Here is a tiny trained network, its code and every weight. The questions are about switching its units off for an input and a target symbol, where a switched-off unit gives its printed mean instead of its output.

import numpy as np


def w(rows, s, z=0):
    codes = np.array(rows[::2]) - 128.0
    scale = np.full(codes.shape[1], s)
    scale[-1] = z or s
    return codes * scale


def softmax(a):
    e = np.exp(a - a.max(-1, keepdims=True))
    return e / e.sum(-1, keepdims=True)


def log_softmax(a):
    a = a - a.max(-1, keepdims=True)
    return a - np.log(np.exp(a).sum(-1, keepdims=True))


def net(x, mask):
    ids = ['αγδεζηθλμξπστφψω'.index(c) for c in x.split()]
    T = len(ids)
    res = E[ids] + P[:T]
    u = 0
    for l in range(3):
        r = res
        for j in range(3):
            rows = slice(4 * j, 4 * j + 4)
            q, k, v = (r @ M[l][rows].T for M in (Q, K, V))
            z = softmax(np.where(np.tri(T) > 0, q @ k.T / 4**0.5, -1e9)) @ v
            o = O[l][rows]
            res = res + np.where(mask[u + j], z, o[:, -1]) @ o[:, :-1]
        u += 3
    return log_softmax(res[-1] @ U[:, :-1].T + U[:, -1])


Q, K, V, O = {}, {}, {}, {}
E = w([
[140,111,179,75],'α',
[121,165,145,124],'γ',
[149,170,150,76],'δ',
[119,108,166,160],'ε',
[72,124,141,90],'ζ',
[120,161,138,131],'η',
[114,152,154,147],'θ',
[136,163,144,119],'λ',
[111,175,130,111],'μ',
[147,141,117,189],'ξ',
[117,158,148,132],'π',
[131,204,135,127],'σ',
[187,127,158,128],'τ',
[76,128,121,171],'φ',
[119,8,52,115],'ψ',
[110,160,152,127],'ω',
],0.017)
P = w([
[139,252,196,158],'0',
[147,206,196,136],'1',
[144,176,190,141],'2',
[145,155,186,139],'3',
[142,144,178,137],'4',
[144,127,177,135],'5',
[138,114,173,139],'6',
[142,101,171,142],'7',
[140,90,168,148],'8',
[136,83,158,144],'9',
[134,70,156,153],'10',
[132,63,150,149],'11',
[134,49,143,140],'12',
[135,40,131,149],'13',
],0.0036)
Q[0] = w([
[173,133,200,126],'0.h0',
[161,58,153,183],'0.h0',
[4,97,180,154],'0.h0',
[138,189,55,177],'0.h0',
[60,160,81,91],'0.h1',
[137,123,165,130],'0.h1',
[164,153,150,149],'0.h1',
[185,154,179,159],'0.h1',
[131,124,128,124],'0.h2',
[131,128,144,135],'0.h2',
[132,140,115,121],'0.h2',
[116,76,134,125],'0.h2',
],0.028)
K[0] = w([
[171,109,181,146],'0.h0',
[159,43,142,181],'0.h0',
[5,105,208,164],'0.h0',
[129,176,31,181],'0.h0',
[101,65,22,128],'0.h1',
[144,133,181,135],'0.h1',
[112,131,157,159],'0.h1',
[118,139,199,170],'0.h1',
[131,128,128,121],'0.h2',
[114,120,136,125],'0.h2',
[140,135,135,129],'0.h2',
[138,123,82,105],'0.h2',
],0.028)
V[0] = w([
[125,133,124,132],'0.h0',
[107,137,173,134],'0.h0',
[110,132,172,134],'0.h0',
[164,125,4,123],'0.h0',
[130,136,155,135],'0.h1',
[134,144,166,146],'0.h1',
[129,123,117,133],'0.h1',
[126,118,91,126],'0.h1',
[113,169,179,143],'0.h2',
[120,153,161,135],'0.h2',
[134,113,113,125],'0.h2',
[122,142,145,130],'0.h2',
],0.015)
O[0] = w([
[122,129,130,135,130],'0.h0',
[133,141,64,127,184],'0.h0',
[139,135,78,121,176],'0.h0',
[89,109,249,157,1],'0.h0',
[163,132,127,104,164],'0.h1',
[189,139,114,86,186],'0.h1',
[120,127,118,136,111],'0.h1',
[82,123,118,159,80],'0.h1',
[146,199,93,120,245],'0.h2',
[140,178,104,126,202],'0.h2',
[126,110,136,131,89],'0.h2',
[133,155,115,129,167],'0.h2',
],0.012,0.0052)
Q[1] = w([
[198,29,76,195],'1.h0',
[150,107,97,195],'1.h0',
[105,159,147,104],'1.h0',
[117,144,144,100],'1.h0',
[71,119,156,100],'1.h1',
[141,135,100,89],'1.h1',
[142,117,115,51],'1.h1',
[127,118,148,154],'1.h1',
[212,227,22,105],'1.h2',
[59,85,171,126],'1.h2',
[24,54,230,115],'1.h2',
[138,8,177,247],'1.h2',
],0.016)
K[1] = w([
[155,3,86,168],'1.h0',
[121,72,83,150],'1.h0',
[119,167,145,113],'1.h0',
[127,162,154,116],'1.h0',
[108,95,119,80],'1.h1',
[168,119,101,160],'1.h1',
[150,151,99,125],'1.h1',
[91,148,151,96],'1.h1',
[133,21,115,143],'1.h2',
[119,135,120,128],'1.h2',
[106,214,152,89],'1.h2',
[167,229,91,195],'1.h2',
],0.019)
V[1] = w([
[159,114,90,127],'1.h0',
[134,140,165,92],'1.h0',
[132,134,149,108],'1.h0',
[137,129,136,112],'1.h0',
[127,124,126,123],'1.h1',
[120,132,133,127],'1.h1',
[133,133,130,139],'1.h1',
[145,134,127,148],'1.h1',
[61,178,184,9],'1.h2',
[130,129,128,128],'1.h2',
[135,125,124,133],'1.h2',
[126,125,125,123],'1.h2',
],0.014)
O[1] = w([
[52,141,156,112,254],'1.h0',
[149,127,114,168,138],'1.h0',
[144,128,119,151,131],'1.h0',
[125,130,127,140,154],'1.h0',
[117,124,135,123,121],'1.h1',
[161,128,115,140,109],'1.h1',
[128,135,124,133,143],'1.h1',
[89,146,132,122,178],'1.h1',
[251,107,63,228,95],'1.h2',
[127,129,129,130,132],'1.h2',
[126,130,128,131,138],'1.h2',
[136,127,118,130,131],'1.h2',
],0.012,0.0064)
Q[2] = w([
[163,121,163,112],'2.h0',
[132,92,130,176],'2.h0',
[114,35,238,210],'2.h0',
[104,246,64,3],'2.h0',
[99,89,46,100],'2.h1',
[157,100,126,99],'2.h1',
[97,157,168,138],'2.h1',
[147,176,121,174],'2.h1',
[151,111,156,110],'2.h2',
[189,98,183,33],'2.h2',
[162,144,144,102],'2.h2',
[84,116,113,137],'2.h2',
],0.021)
K[2] = w([
[149,120,144,120],'2.h0',
[133,173,105,142],'2.h0',
[117,230,157,132],'2.h0',
[106,4,163,102],'2.h0',
[106,211,142,123],'2.h1',
[153,133,140,77],'2.h1',
[88,93,95,147],'2.h1',
[134,116,157,187],'2.h1',
[142,158,127,100],'2.h2',
[198,199,184,73],'2.h2',
[142,133,163,102],'2.h2',
[122,125,115,178],'2.h2',
],0.021)
V[2] = w([
[17,148,87,205],'2.h0',
[142,149,138,169],'2.h0',
[179,47,82,10],'2.h0',
[192,179,247,130],'2.h0',
[204,118,140,70],'2.h1',
[135,163,159,132],'2.h1',
[89,101,105,146],'2.h1',
[83,179,95,199],'2.h1',
[92,75,83,88],'2.h2',
[172,140,153,75],'2.h2',
[141,107,174,114],'2.h2',
[102,104,69,94],'2.h2',
],0.013)
O[2] = w([
[123,158,108,230,122],'2.h0',
[132,101,158,164,101],'2.h0',
[124,127,56,7,179],'2.h0',
[118,115,234,95,87],'2.h0',
[131,114,111,55,148],'2.h1',
[137,107,156,122,182],'2.h1',
[122,162,115,159,59],'2.h1',
[118,81,148,196,254],'2.h1',
[123,76,138,137,112],'2.h2',
[103,150,150,165,177],'2.h2',
[102,128,88,151,35],'2.h2',
[135,90,169,130,188],'2.h2',
],0.015,0.0085)
U = w([
[245,158,158,101,2],'α',
[91,126,193,73,173],'γ',
[72,75,118,134,161],'δ',
[133,83,93,89,76],'ε',
[100,188,107,125,90],'ζ',
[94,163,201,150,131],'η',
[130,107,134,133,131],'θ',
[205,128,150,140,159],'λ',
[188,85,69,162,169],'μ',
[94,126,114,193,134],'ξ',
[140,72,150,147,200],'π',
[169,117,142,134,136],'σ',
[134,116,134,137,156],'τ',
[254,209,174,148,67],'φ',
[142,118,133,135,137],'ψ',
[157,120,142,135,150],'ω',
],0.0072,0.0076)

Each question gives the input, a string of symbols that net reads in full, and the target symbol t.
The units are the heads (4 rows each of Q, K, V and O). Each row of codes is followed by its name. A weight is (code - 128) times the scale printed after its matrix; where a second scale follows, it is the last column's (O and U).
mask holds one flag per head, layer by layer. A switched-off head (its flag False) gives its mean, the last column of its rows in O, instead of its output. The means were averaged over made-up inputs and are rounded, as every weight is.
A unit's drop is (log p(t) with every unit on - log p(t) with that unit switched off) / (log p(t) with every unit on - log p(t) with every unit switched off).
The circuit of an input: a set's keep is (log p(t) with only the set's units on - log p(t) with every unit switched off) / (log p(t) with every unit on - log p(t) with every unit switched off). Starting from all 9 units, units are removed one at a time, each time the one whose removal leaves the highest keep (on an exact tie, the one counted first), for as long as the keep stays at least 0.8.
units of the circuit, in order: the units of the circuit, biggest drop first
most important unit: the unit with the biggest drop
heads that matter: for each layer, one digit per head in row order, 1 if its drop is at least 0.15 and else 0, layers parted by /
input ε σ σ σ μ γ σ θ, target ζ: units of the circuit, in order	[0.h0, 2.h0, 1.h2]
input τ λ τ ζ μ τ τ ξ ξ α α ω, target ε: heads that matter	100 / 000 / 100
input μ δ α φ ξ σ σ μ φ, target ξ: most important unit	2.h0
input τ α σ θ ξ μ, target η: units of the circuit, in order	[0.h0, 1.h2, 2.h0]
input δ δ ξ μ ζ α, target ε: units of the circuit, in order	[2.h0, 0.h0]
input σ ζ δ τ α σ ζ μ τ λ τ ξ, target η: heads that matter	100 / 001 / 100
input σ ω σ ψ σ τ, target α: heads that matter	101 / 100 / 010
input ζ μ ζ α μ σ σ λ, target ε: units of the circuit, in order	[2.h0, 0.h0]
input τ σ σ ε α μ, target ε: units of the circuit, in order	[2.h0, 0.h0]
input σ λ σ λ σ ε γ ξ σ, target η: units of the circuit, in order	[2.h0, 0.h0, 1.h2]
input σ ζ φ σ σ σ σ τ δ μ, target γ: heads that matter	000 / 000 / 100
input τ σ ε α μ σ ζ σ, target μ: units of the circuit, in order	[2.h0, 1.h2, 0.h0]
input γ ζ ζ ξ δ ε μ, target ζ: units of the circuit, in order	[2.h0, 0.h0, 1.h2]
input ξ γ σ τ φ σ σ α ξ σ δ, target η: units of the circuit, in order	[0.h0, 1.h2, 0.h2, 2.h0]
input τ ζ ξ ζ τ δ σ τ φ τ σ δ τ, target γ: most important unit	2.h0
input τ σ τ τ τ σ σ π δ σ ζ φ π, target ξ: heads that matter	100 / 001 / 100
input σ σ θ σ φ α σ σ ζ φ α τ π ψ, target π: heads that matter	001 / 000 / 100
input α μ σ τ σ τ η ψ δ ζ, target δ: heads that matter	111 / 100 / 001
input α σ ε ξ σ τ ξ, target η: units of the circuit, in order	[0.h0, 2.h0, 1.h2]
input σ σ δ, target α: most important unit	1.h2
input σ σ ζ π σ α δ σ γ τ φ σ, target ξ: heads that matter	000 / 000 / 100
input μ ψ τ σ ζ σ μ τ θ ζ ζ φ, target μ: units of the circuit, in order	[0.h2, 0.h0, 1.h0, 2.h2]
input μ σ φ ζ σ δ τ ε, target ζ: units of the circuit, in order	[1.h2, 0.h0, 2.h0, 1.h0]
input α τ λ μ ε σ δ ξ ω, target η: units of the circuit, in order	[2.h0, 0.h0, 1.h2]
input ε σ δ ζ σ σ σ σ ζ φ, target ξ: units of the circuit, in order	[2.h0, 0.h0, 1.h2]
input σ σ σ μ σ σ, target φ: units of the circuit, in order	[2.h2, 1.h2]
input σ τ η, target γ: heads that matter	010 / 000 / 100
input η δ μ τ μ σ α ξ σ μ σ λ, target η: most important unit	0.h0
input δ σ σ, target φ: heads that matter	001 / 101 / 001
